Here is a tiny trained network, its code and every weight. The questions are about switching its units off for an input and a class, where a switched-off unit gives its printed mean instead of its output.

import numpy as np


def w(rows, s, z=0):
    codes = np.array(rows[::2]) - 128.0
    scale = np.full(codes.shape[1], s)
    scale[-1] = z or s
    return codes * scale


def norm(h):
    return h / np.sqrt((h * h).mean(-1, keepdims=True) + 1e-5)


def f(y):
    return np.maximum(y, 0)


def log_softmax(a):
    a = a - a.max(-1, keepdims=True)
    return a - np.log(np.exp(a).sum(-1, keepdims=True))


def net(x, mask):
    res = np.array(x, float).reshape(1, 2) / 4 @ E
    u = 0
    for l in range(4):
        y = f(norm(res) @ A[l][:, :-1].T + A[l][:, -1])
        res = res + np.where(mask[u : u + 6], y, B[l][:, -1]) @ B[l][:, :-1]
        u += 6
    return log_softmax(norm(res)[-1] @ U[:, :-1].T + U[:, -1])


A, B = {}, {}
E = w([
[116,93,72,203,170,153,142,142,128,121,141,105],'x0',
[56,66,199,85,138,82,117,140,151,115,118,249],'x1',
],0.012)
A[0] = w([
[253,106,136,107,54,161,120,80,27,178,98,150,3],'L0N0',
[138,134,114,161,176,211,92,121,92,172,96,128,20],'L0N1',
[126,144,163,25,143,68,83,43,132,119,130,162,156],'L0N2',
[190,71,109,46,113,229,131,56,112,75,169,109,178],'L0N3',
[162,120,72,102,99,71,83,54,110,117,171,126,238],'L0N4',
[196,191,103,74,97,121,59,106,166,175,109,151,12],'L0N5',
],0.006,0.0028)
B[0] = w([
[116,157,90,81,174,55,111,104,1,139,169,163,193],'L0N0',
[103,106,149,133,185,39,73,93,69,181,167,129,172],'L0N1',
[82,114,164,148,232,170,143,100,146,202,34,131,255],'L0N2',
[42,167,157,59,25,205,219,113,232,30,121,154,194],'L0N3',
[23,162,86,219,116,203,202,208,98,92,154,96,196],'L0N4',
[182,88,153,47,212,146,126,126,45,145,144,153,191],'L0N5',
],0.0068,0.0059)
A[1] = w([
[130,51,165,167,174,102,58,161,155,127,176,99,137],'L1N0',
[160,202,158,61,140,49,83,127,122,171,105,130,31],'L1N1',
[79,254,165,119,112,154,113,105,122,105,142,77,209],'L1N2',
[144,122,104,145,127,116,141,138,50,128,182,112,119],'L1N3',
[185,181,131,154,67,130,115,154,176,114,140,80,4],'L1N4',
[168,211,76,122,99,132,150,152,72,49,224,107,81],'L1N5',
],0.0084,0.0034)
B[1] = w([
[36,141,69,178,107,100,154,103,88,187,110,198,201],'L1N0',
[68,186,97,75,95,135,139,85,11,121,227,90,163],'L1N1',
[169,113,107,118,167,208,132,183,88,248,85,106,241],'L1N2',
[25,255,86,192,87,144,135,101,189,179,109,175,204],'L1N3',
[192,157,119,90,63,181,179,237,185,223,103,75,156],'L1N4',
[158,84,150,206,87,103,147,191,174,41,123,131,255],'L1N5',
],0.0081,0.0084)
A[2] = w([
[81,161,125,94,90,120,132,132,138,167,131,137,253],'L2N0',
[169,162,157,192,42,136,127,114,145,129,155,78,28],'L2N1',
[77,81,109,144,142,37,116,177,167,126,101,226,216],'L2N2',
[113,126,114,118,34,91,194,168,167,102,136,133,240],'L2N3',
[177,142,141,128,54,161,95,126,200,124,157,59,46],'L2N4',
[109,1,186,98,129,117,88,118,191,91,101,159,178],'L2N5',
],0.0091,0.0016)
B[2] = w([
[110,86,94,129,133,123,137,193,150,84,198,168,192],'L2N0',
[107,147,203,129,161,218,123,170,205,98,159,154,182],'L2N1',
[198,191,167,99,59,97,73,59,163,101,93,89,254],'L2N2',
[209,171,197,120,171,196,213,151,188,86,86,18,173],'L2N3',
[179,119,123,92,168,162,133,199,125,112,2,110,166],'L2N4',
[178,107,116,111,122,106,63,37,224,59,96,28,187],'L2N5',
],0.0089,0.011)
A[3] = w([
[254,18,137,183,120,155,81,155,11,120,40,183,35],'L3N0',
[106,194,180,152,123,178,201,83,129,55,162,59,130],'L3N1',
[46,194,70,127,104,142,186,128,146,229,189,143,183],'L3N2',
[209,51,115,121,121,209,209,163,119,107,72,97,23],'L3N3',
[47,88,43,243,103,132,155,102,163,231,160,169,147],'L3N4',
[106,78,82,63,174,83,144,94,206,14,165,28,252],'L3N5',
],0.0071,0.0032)
B[3] = w([
[153,106,176,158,207,165,81,114,74,163,75,155,129],'L3N0',
[191,195,195,111,205,169,96,122,121,59,153,163,239],'L3N1',
[89,65,145,111,163,115,153,84,65,138,142,184,240],'L3N2',
[118,50,85,108,49,20,101,166,221,109,22,61,247],'L3N3',
[102,34,108,115,115,98,108,105,96,160,204,159,217],'L3N4',
[230,230,215,105,161,54,89,42,191,2,30,168,253],'L3N5',
],0.0086,0.0061)
U = w([
[165,72,91,130,99,63,80,181,116,178,96,87,13],'0',
[178,187,195,81,86,50,64,27,189,75,63,121,220],'1',
[100,140,131,204,161,155,147,106,154,87,170,162,142],'2',
[164,109,82,135,88,81,89,129,133,159,158,60,2],'3',
[156,173,111,180,108,192,186,244,185,89,78,76,246],'4',
[87,145,152,56,177,158,173,154,48,163,142,162,222],'5',
[192,90,92,101,76,76,87,126,132,173,170,58,2],'6',
[50,67,57,196,62,58,105,66,112,174,163,200,53],'7',
],0.011,0.0044)

Each question gives the input, the list of numbers given to net, and the class t.
The units are the neurons (one row each of A and B). Each row of codes is followed by its name. A weight is (code - 128) times the scale printed after its matrix; where a second scale follows, it is the last column's (A, B and U).
mask holds one flag per neuron, layer by layer. A switched-off neuron (its flag False) gives its mean, the last column of its row in B, instead of its output. The means were averaged over made-up inputs and are rounded, as every weight is.
A unit's drop is (log p(t) with every unit on - log p(t) with that unit switched off) / (log p(t) with every unit on - log p(t) with every unit switched off).
most important unit: the unit with the biggest drop
top k neurons: the k neurons with the biggest drops, biggest first
top k neurons in layer l: the k neurons of layer l with the biggest drops, biggest first
drop when u is switched off: that unit's drop, to one decimal
input [-1,-4], class 4: most important unit	L1N5
input [-1,-3], class 4: top 2 neurons	L1N5, L0N2
input [5,-2], class 2: top 4 neurons	L0N2, L0N1, L1N2, L2N5
input [3,-1], class 2: top 3 neurons in layer 0	L0N2, L0N1, L0N5
input [3,1], class 7: top 4 neurons	L0N3, L1N0, L1N5, L2N5
input [6,-3], class 2: top 2 neurons	L0N1, L0N2
input [-4,-3], class 5: top 4 neurons in layer 2	L2N5, L2N2, L2N4, L2N3
input [5,1], class 7: top 2 neurons	L0N3, L1N5
input [-3,1], class 5: top 2 neurons in layer 2	L2N2, L2N3
input [4,-2], class 2: top 4 neurons	L0N1, L0N2, L1N3, L2N5
input [0,-3], class 4: top 2 neurons	L0N2, L1N5
input [4,-1], class 7: top 2 neurons	L0N1, L0N3
input [-2,-2], class 4: top 2 neurons	L1N5, L0N2
input [5,-1], class 7: most important unit	L0N1
input [2,-2], class 4: drop when L0N2 is switched off	6.3
input [7,2], class 7: drop when L1N5 is switched off	0.4
input [-6,2], class 5: drop when L1N5 is switched off	0.8
input [-3,-8], class 4: drop when L3N4 is switched off	0.0
